Here is a tiny trained network, its code and every weight. The questions are about switching its units off for an input and a target symbol, where a switched-off unit gives its printed mean instead of its output.

import numpy as np


def w(rows, s, z=0):
    codes = np.array(rows[::2]) - 128.0
    scale = np.full(codes.shape[1], s)
    scale[-1] = z or s
    return codes * scale


def norm(h):
    return h / np.sqrt((h * h).mean(-1, keepdims=True) + 1e-5)


def f(y):
    return np.maximum(y, 0)


def softmax(a):
    e = np.exp(a - a.max(-1, keepdims=True))
    return e / e.sum(-1, keepdims=True)


def log_softmax(a):
    a = a - a.max(-1, keepdims=True)
    return a - np.log(np.exp(a).sum(-1, keepdims=True))


def net(x, mask):
    ids = ['αβδεζηλμτφψ'.index(c) for c in x.split()]
    T = len(ids)
    res = E[ids] + P[:T]
    u = 0
    for l in range(2):
        q, k, v = (norm(res) @ M[l].T for M in (Q, K, V))
        z = softmax(np.where(np.tri(T) > 0, q @ k.T / 3**0.5, -1e9)) @ v
        res = res + np.where(mask[u], z, O[l][:, -1]) @ O[l][:, :-1]
        u += 1
        y = f(norm(res) @ A[l][:, :-1].T + A[l][:, -1])
        res = res + np.where(mask[u : u + 12], y, B[l][:, -1]) @ B[l][:, :-1]
        u += 12
    return log_softmax(norm(res)[-1] @ U[:, :-1].T + U[:, -1])


Q, K, V, O, A, B = {}, {}, {}, {}, {}, {}
E = w([
[76,166,137,142,66,110,126,139,106,113,86],'α',
[37,104,181,86,145,46,177,95,93,98,209],'β',
[97,160,126,184,66,91,167,100,152,102,98],'δ',
[82,132,148,154,37,125,153,96,144,128,87],'ε',
[111,124,41,78,69,77,135,212,153,158,207],'ζ',
[131,150,77,153,135,72,109,254,185,208,140],'η',
[106,178,123,173,148,138,118,77,99,179,75],'λ',
[102,53,133,51,100,171,78,154,159,229,175],'μ',
[139,102,163,228,165,171,119,77,189,141,126],'τ',
[121,159,83,125,162,150,91,107,92,109,129],'φ',
[153,110,118,107,137,167,71,132,146,84,84],'ψ',
],0.008)
P = w([
[49,127,116,92,185,208,240,200,178,77,87],'0',
[12,78,66,177,140,94,96,124,157,115,104],'1',
[54,108,58,164,122,106,102,103,146,133,120],'2',
[107,145,79,123,144,164,160,99,144,104,91],'3',
[98,103,107,173,101,91,74,80,93,124,123],'4',
[138,134,103,169,76,52,75,81,117,173,136],'5',
[177,163,113,121,110,140,131,85,97,116,102],'6',
[191,136,158,152,79,77,87,87,76,137,139],'7',
[218,189,117,124,75,101,107,103,147,189,182],'8',
[230,153,183,107,70,87,107,110,90,146,150],'9',
[255,179,150,104,54,60,77,137,140,189,202],'10',
],0.0056)
Q[0] = w([
[173,157,254,143,63,63,149,136,105,107,129],'L0H1',
[138,191,74,163,84,98,15,78,200,173,128],'L0H1',
[135,153,158,191,135,180,130,24,61,36,39],'L0H1',
],0.0087)
K[0] = w([
[200,136,158,143,113,101,134,125,103,183,179],'L0H1',
[254,175,120,86,147,171,117,120,126,136,125],'L0H1',
[188,106,106,150,113,101,25,97,82,130,128],'L0H1',
],0.0096)
V[0] = w([
[87,119,163,130,135,115,177,54,114,149,124],'L0H1',
[133,125,120,132,3,92,171,128,168,84,116],'L0H1',
[149,102,183,157,115,154,125,124,160,202,50],'L0H1',
],0.0059)
O[0] = w([
[129,179,164,50,187,66,92,105,155,113,157,116],'L0H1',
[169,59,88,91,190,79,144,104,98,192,70,5],'L0H1',
[123,167,85,81,84,114,117,109,255,114,67,149],'L0H1',
],0.0054,0.0017)
A[0] = w([
[103,128,209,91,242,28,165,126,123,100,254,19],'L0N1',
[156,74,85,120,120,134,194,169,69,117,179,4],'L0N2',
[80,119,159,118,201,50,161,141,115,82,165,35],'L0N3',
[152,153,156,173,101,54,163,124,163,104,203,117],'L0N4',
[130,108,141,94,128,27,155,90,70,107,119,62],'L0N5',
[175,100,159,168,162,125,187,101,152,120,128,132],'L0N6',
[167,107,163,131,215,81,213,127,132,70,153,45],'L0N7',
[73,182,213,181,90,141,156,143,105,132,188,37],'L0N8',
[117,153,102,104,52,108,136,123,78,55,153,98],'L0N9',
[85,130,148,139,94,114,130,202,166,149,117,141],'L0N10',
[82,139,167,126,133,70,144,70,142,122,207,110],'L0N11',
[131,156,125,151,165,145,107,105,26,139,139,83],'L0N12',
],0.0048,0.0037)
B[0] = w([
[156,224,152,108,228,152,37,149,82,122,67,166],'L0N1',
[122,95,160,133,150,107,127,115,145,192,96,146],'L0N2',
[130,180,97,136,218,153,76,178,68,117,122,152],'L0N3',
[117,156,121,125,152,157,89,128,92,182,121,237],'L0N4',
[153,134,141,137,186,107,124,105,145,193,95,161],'L0N5',
[112,133,146,162,141,133,117,154,145,208,115,148],'L0N6',
[112,117,53,168,253,139,131,172,166,105,130,141],'L0N7',
[154,114,83,139,129,165,130,104,59,76,175,215],'L0N8',
[125,180,145,157,160,133,130,77,157,159,101,229],'L0N9',
[132,140,112,115,127,120,115,74,78,124,170,255],'L0N10',
[135,138,140,101,155,158,88,154,95,119,114,210],'L0N11',
[131,99,148,154,95,140,141,62,161,144,119,227],'L0N12',
],0.0058,0.0022)
Q[1] = w([
[176,174,82,160,34,81,48,85,131,217,138],'L1H1',
[107,119,80,203,109,175,117,78,159,79,90],'L1H1',
[162,167,240,150,135,128,155,35,101,54,2],'L1H1',
],0.0084)
K[1] = w([
[254,143,161,114,120,156,153,128,156,148,159],'L1H1',
[216,109,110,137,91,160,55,125,138,103,94],'L1H1',
[198,102,163,151,90,91,46,91,120,148,150],'L1H1',
],0.0091)
V[1] = w([
[67,99,169,2,41,124,111,89,48,172,131],'L1H1',
[184,13,122,98,106,223,31,173,141,38,40],'L1H1',
[119,221,64,126,72,63,131,193,33,71,20],'L1H1',
],0.0049)
O[1] = w([
[59,163,73,125,175,172,169,173,151,193,202,4],'L1H1',
[177,153,59,121,97,182,87,2,120,222,61,161],'L1H1',
[100,118,129,108,89,221,74,218,139,163,81,218],'L1H1',
],0.0074,0.002)
A[1] = w([
[151,128,117,125,157,98,85,151,120,156,119,144],'L1N1',
[108,107,120,138,145,135,159,166,74,140,116,129],'L1N2',
[100,132,185,116,106,137,115,167,179,101,133,59],'L1N3',
[169,88,147,104,145,72,125,121,128,93,96,94],'L1N4',
[169,144,113,101,128,73,141,59,160,56,136,2],'L1N5',
[117,163,157,121,109,144,87,118,204,89,118,106],'L1N6',
[114,105,160,52,117,107,121,123,141,172,129,100],'L1N7',
[163,64,98,141,160,134,180,121,83,148,114,201],'L1N8',
[112,181,96,163,137,118,175,75,148,152,176,93],'L1N9',
[116,143,69,68,173,101,140,106,178,151,129,111],'L1N10',
[134,142,161,188,98,182,142,100,32,48,252,24],'L1N11',
[139,74,116,161,66,143,174,161,118,139,106,52],'L1N12',
],0.011,0.0054)
B[1] = w([
[112,132,127,113,144,159,165,93,123,92,111,174],'L1N1',
[171,104,131,124,141,135,141,109,127,138,155,157],'L1N2',
[122,172,89,129,85,94,84,119,140,120,115,182],'L1N3',
[138,97,109,96,121,162,135,155,156,123,132,153],'L1N4',
[155,95,153,183,194,164,101,152,178,182,134,158],'L1N5',
[109,135,116,101,136,93,105,145,143,145,185,192],'L1N6',
[121,162,108,168,163,118,157,137,128,105,105,151],'L1N7',
[111,170,75,113,105,84,114,104,121,169,160,167],'L1N8',
[135,82,141,58,119,161,127,129,120,99,140,180],'L1N9',
[122,128,213,168,83,127,149,110,119,131,108,151],'L1N10',
[115,127,68,230,118,181,180,135,145,8,170,254],'L1N11',
[165,83,184,147,128,122,111,156,76,101,130,146],'L1N12',
],0.012,0.0086)
U = w([
[73,120,97,109,130,229,153,254,114,207,112,1],'α',
[133,188,171,94,254,145,83,120,27,96,106,120],'β',
[180,76,59,33,166,81,184,142,166,74,48,96],'δ',
[99,166,195,182,135,68,236,122,151,159,38,130],'ε',
[147,82,76,128,170,40,178,133,50,213,213,136],'ζ',
[189,57,192,161,64,91,63,194,47,92,77,111],'η',
[77,210,121,90,89,40,53,146,185,112,174,105],'λ',
[95,90,221,5,85,170,166,83,108,115,187,134],'μ',
[179,72,181,158,195,154,79,143,236,181,166,155],'τ',
[143,141,73,215,123,191,166,136,125,40,190,161],'φ',
[186,151,63,121,89,176,77,35,106,182,69,186],'ψ',
],0.0064,0.00097)

Each question gives the input, a string of symbols that net reads in full, and the target symbol t.
The units are the heads (3 rows each of Q, K, V and O) and the neurons (one row each of A and B). Each row of codes is followed by its name. A weight is (code - 128) times the scale printed after its matrix; where a second scale follows, it is the last column's (O, A, B and U).
mask holds one flag per unit, layer by layer, with each layer's heads first. A switched-off unit (its flag False) gives its mean, the last column of its rows in O or B, instead of its output. The means were averaged over made-up inputs and are rounded, as every weight is.
A unit's drop is (log p(t) with every unit on - log p(t) with that unit switched off) / (log p(t) with every unit on - log p(t) with every unit switched off).
The circuit of an input: a set's keep is (log p(t) with only the set's units on - log p(t) with every unit switched off) / (log p(t) with every unit on - log p(t) with every unit switched off). Starting from the 12 units with the biggest drops (on a tie, the unit counted first), units are removed one at a time, each time the one whose removal leaves the highest keep (on an exact tie, the one counted first), for as long as the keep stays at least 0.8.
circuit, biggest first: the units of the circuit, biggest drop first
unit that matters most: the unit with the biggest drop
top k neurons: the k neurons with the biggest drops, biggest first
k most important neurons of layer l: the k neurons of layer l with the biggest drops, biggest first
drop when u is switched off: that unit's drop, to one decimal
input ε η α δ, target η: circuit, biggest first	[L1N12; L1N11; L1H1]
input ζ λ λ λ α η, target ζ: circuit, biggest first	[L0H1; L1N11]
input β α φ φ λ τ η, target β: circuit, biggest first	[L0H1; L1N11; L1N1]
input ζ ψ λ φ φ μ ψ λ δ ε, target λ: circuit, biggest first	[L0H1; L1H1; L1N11]
input φ δ φ ψ φ, target ψ: circuit, biggest first	[L1H1]
input φ ψ μ λ λ λ τ φ β μ α, target μ: circuit, biggest first	[L1H1; L1N9; L0H1; L1N11]
input λ η β δ τ ε, target τ: circuit, biggest first	[L1N5; L1H1; L0H1]
input λ τ η τ, target τ: top 2 neurons	[L1N5; L1N11]
input α λ ζ, target α: circuit, biggest first	[L1H1; L1N11]
input η ψ ψ η φ ε λ ζ δ, target λ: circuit, biggest first	[L1H1; L0H1; L1N11; L1N3]
input ε φ λ λ α, target λ: circuit, biggest first	[L0H1; L1N11]
input α ε λ φ λ λ φ μ η λ η, target α: top 2 neurons	[L1N11; L1N1]
input β λ λ λ η β ψ α φ, target ψ: circuit, biggest first	[L1H1; L1N11]
input λ λ τ λ ε, target τ: circuit, biggest first	[L1N5; L0H1; L1H1]
input λ ε λ ε δ β λ ψ α, target ψ: circuit, biggest first	[L1H1]
input δ ε μ λ ε ζ, target δ: top 2 neurons	[L1N11; L1N4]
input η φ λ λ ψ η τ ε μ, target η: top 2 neurons	[L1N11; L1N12]
input β λ μ η ψ μ η, target β: top 2 neurons	[L1N11; L0N1]
input μ λ η β ε λ λ η τ η, target μ: top 3 neurons	[L1N9; L1N11; L1N10]
input φ λ β μ δ τ ψ η η τ, target τ: unit that matters most	L0H1
input λ λ λ λ ε μ δ, target μ: 2 most important neurons of layer 1	[L1N9; L1N11]
input η δ β ψ β δ φ λ λ λ ζ, target η: top 2 neurons	[L1N11; L1N12]
input ψ φ λ ψ η φ ψ τ, target ψ: drop when L1H1 is switched off	0.8
input φ λ λ φ ψ, target ψ: drop when L1H1 is switched off	0.8
input ε ζ ε τ τ η, target ε: drop when L1N11 is switched off	0.1
